Below is a small trained network, with its code and all its weights. Each question gives an input and a class and asks what happens when units are switched off, that is, made to give their printed mean instead of their output.

import numpy as np


def w(rows, s, z=0):
    codes = np.array(rows[::2]) - 128.0
    scale = np.full(codes.shape[1], s)
    scale[-1] = z or s
    return codes * scale


def norm(h):
    return h / np.sqrt((h * h).mean(-1, keepdims=True) + 1e-5)


def f(y):
    return y / 2 * (1 + np.tanh(0.7978845608 * (y + 0.044715 * y**3)))


def log_softmax(a):
    a = a - a.max(-1, keepdims=True)
    return a - np.log(np.exp(a).sum(-1, keepdims=True))


def net(x, mask):
    res = np.array(x, float).reshape(1, 4) / 4 @ E
    u = 0
    for l in range(2):
        y = f(norm(res) @ A[l][:, :-1].T + A[l][:, -1])
        res = res + np.where(mask[u : u + 8], y, B[l][:, -1]) @ B[l][:, :-1]
        u += 8
    return log_softmax(norm(res)[-1] @ U[:, :-1].T + U[:, -1])


A, B = {}, {}
E = w([
[226,203,77,171,146,122,194,87,166,91,75],'x0',
[114,150,176,127,136,111,113,113,173,89,166],'x1',
[130,124,111,101,144,47,187,82,124,227,207],'x2',
[39,137,163,79,167,254,162,161,160,226,168],'x3',
],0.0082)
A[0] = w([
[105,2,147,173,6,53,36,104,43,98,165,207],'L0N1',
[112,156,75,190,146,205,181,130,159,143,154,14],'L0N2',
[187,177,141,86,70,96,134,172,115,52,96,163],'L0N3',
[56,28,151,100,192,154,125,210,160,151,142,5],'L0N4',
[144,92,137,197,89,86,124,118,141,109,45,122],'L0N5',
[137,44,105,180,80,1,118,103,135,174,174,108],'L0N6',
[58,72,137,46,158,40,198,69,116,180,180,104],'L0N7',
[144,90,126,114,151,192,80,183,60,98,207,158],'L0N8',
],0.0064,0.0016)
B[0] = w([
[137,185,174,151,193,254,144,79,119,143,163,254],'L0N1',
[151,144,149,197,160,154,94,93,119,67,184,158],'L0N2',
[67,57,108,138,119,119,100,83,215,164,80,188],'L0N3',
[115,102,109,108,112,30,103,115,122,54,122,211],'L0N4',
[143,39,110,108,103,123,116,137,143,110,125,180],'L0N5',
[171,185,120,110,155,77,172,199,132,116,148,220],'L0N6',
[167,39,126,164,109,111,156,104,114,153,75,233],'L0N7',
[127,165,42,150,110,106,87,110,190,109,166,174],'L0N8',
],0.01,0.007)
A[1] = w([
[61,132,131,91,103,116,107,145,86,74,161,1],'L1N1',
[159,185,171,168,185,155,193,90,83,198,215,70],'L1N2',
[154,175,62,139,169,36,148,148,138,120,148,110],'L1N3',
[125,144,74,123,82,48,172,134,162,141,159,43],'L1N4',
[163,204,133,129,183,233,104,134,124,76,117,136],'L1N5',
[73,152,109,91,97,120,61,254,122,116,142,44],'L1N6',
[122,57,142,122,138,174,86,104,114,119,163,132],'L1N7',
[96,96,122,41,109,70,192,131,110,173,150,130],'L1N8',
],0.0092,0.0026)
B[1] = w([
[197,124,58,112,148,135,188,114,76,170,29,157],'L1N1',
[191,86,66,174,122,54,68,104,211,37,28,255],'L1N2',
[40,207,157,51,164,116,102,185,97,131,110,187],'L1N3',
[35,151,96,82,29,163,142,119,102,162,116,174],'L1N4',
[83,82,177,103,104,179,157,152,50,241,213,237],'L1N5',
[176,235,57,64,147,82,142,170,159,103,97,166],'L1N6',
[82,184,174,103,59,102,168,148,106,140,130,190],'L1N7',
[117,117,194,168,159,255,74,124,140,81,188,193],'L1N8',
],0.0095,0.0087)
U = w([
[63,95,170,143,80,249,128,100,87,179,222,223],'0',
[210,99,101,170,162,116,120,79,182,54,50,160],'1',
[78,253,82,45,115,104,164,152,76,125,96,2],'2',
],0.014,0.00087)

Each question gives the input, the list of numbers given to net, and the class t.
The units are the neurons (one row each of A and B). Each row of codes is followed by its name. A weight is (code - 128) times the scale printed after its matrix; where a second scale follows, it is the last column's (A, B and U).
mask holds one flag per neuron, layer by layer. A switched-off neuron (its flag False) gives its mean, the last column of its row in B, instead of its output. The means were averaged over made-up inputs and are rounded, as every weight is.
A unit's drop is (log p(t) with every unit on - log p(t) with that unit switched off) / (log p(t) with every unit on - log p(t) with every unit switched off).
The circuit of an input: a set's keep is (log p(t) with only the set's units on - log p(t) with every unit switched off) / (log p(t) with every unit on - log p(t) with every unit switched off). Starting from the 12 units with the biggest drops (on a tie, the unit counted first), units are removed one at a time, each time the one whose removal leaves the highest keep (on an exact tie, the one counted first), for as long as the keep stays at least 0.8.
units of the circuit, in order: the units of the circuit, biggest drop first
top k neurons: the k neurons with the biggest drops, biggest first
k most important neurons of layer l: the k neurons of layer l with the biggest drops, biggest first
drop when u is switched off: that unit's drop, to one decimal
input [7,-4,5,7], class 1: units of the circuit, in order	[L1N2]
input [0,5,0,-4], class 0: units of the circuit, in order	[L0N1; L1N5]
input [0,-4,-4,7], class 2: 2 most important neurons of layer 0	[L0N1; L0N4]
input [5,-5,3,0], class 2: top 3 neurons	[L0N1; L1N3; L0N7]
input [1,-3,7,-6], class 2: top 3 neurons	[L0N6; L1N3; L1N4]
input [-4,6,-5,1], class 2: top 2 neurons	[L1N6; L0N4]
input [-5,-7,-2,1], class 2: 2 most important neurons of layer 0	[L0N4; L0N2]
input [-8,5,0,-7], class 0: top 2 neurons	[L0N1; L1N5]
input [4,-5,1,5], class 1: top 2 neurons	[L1N2; L0N1]
input [-1,6,-6,-7], class 0: top 2 neurons	[L0N1; L1N2]
input [-1,0,-3,0], class 0: drop when L1N2 is switched off	0.1
input [7,-6,4,7], class 1: drop when L1N2 is switched off	1.7
input [8,-4,7,4], class 1: drop when L1N2 is switched off	0.1
input [-7,7,-7,-8], class 0: units of the circuit, in order	[L0N1]
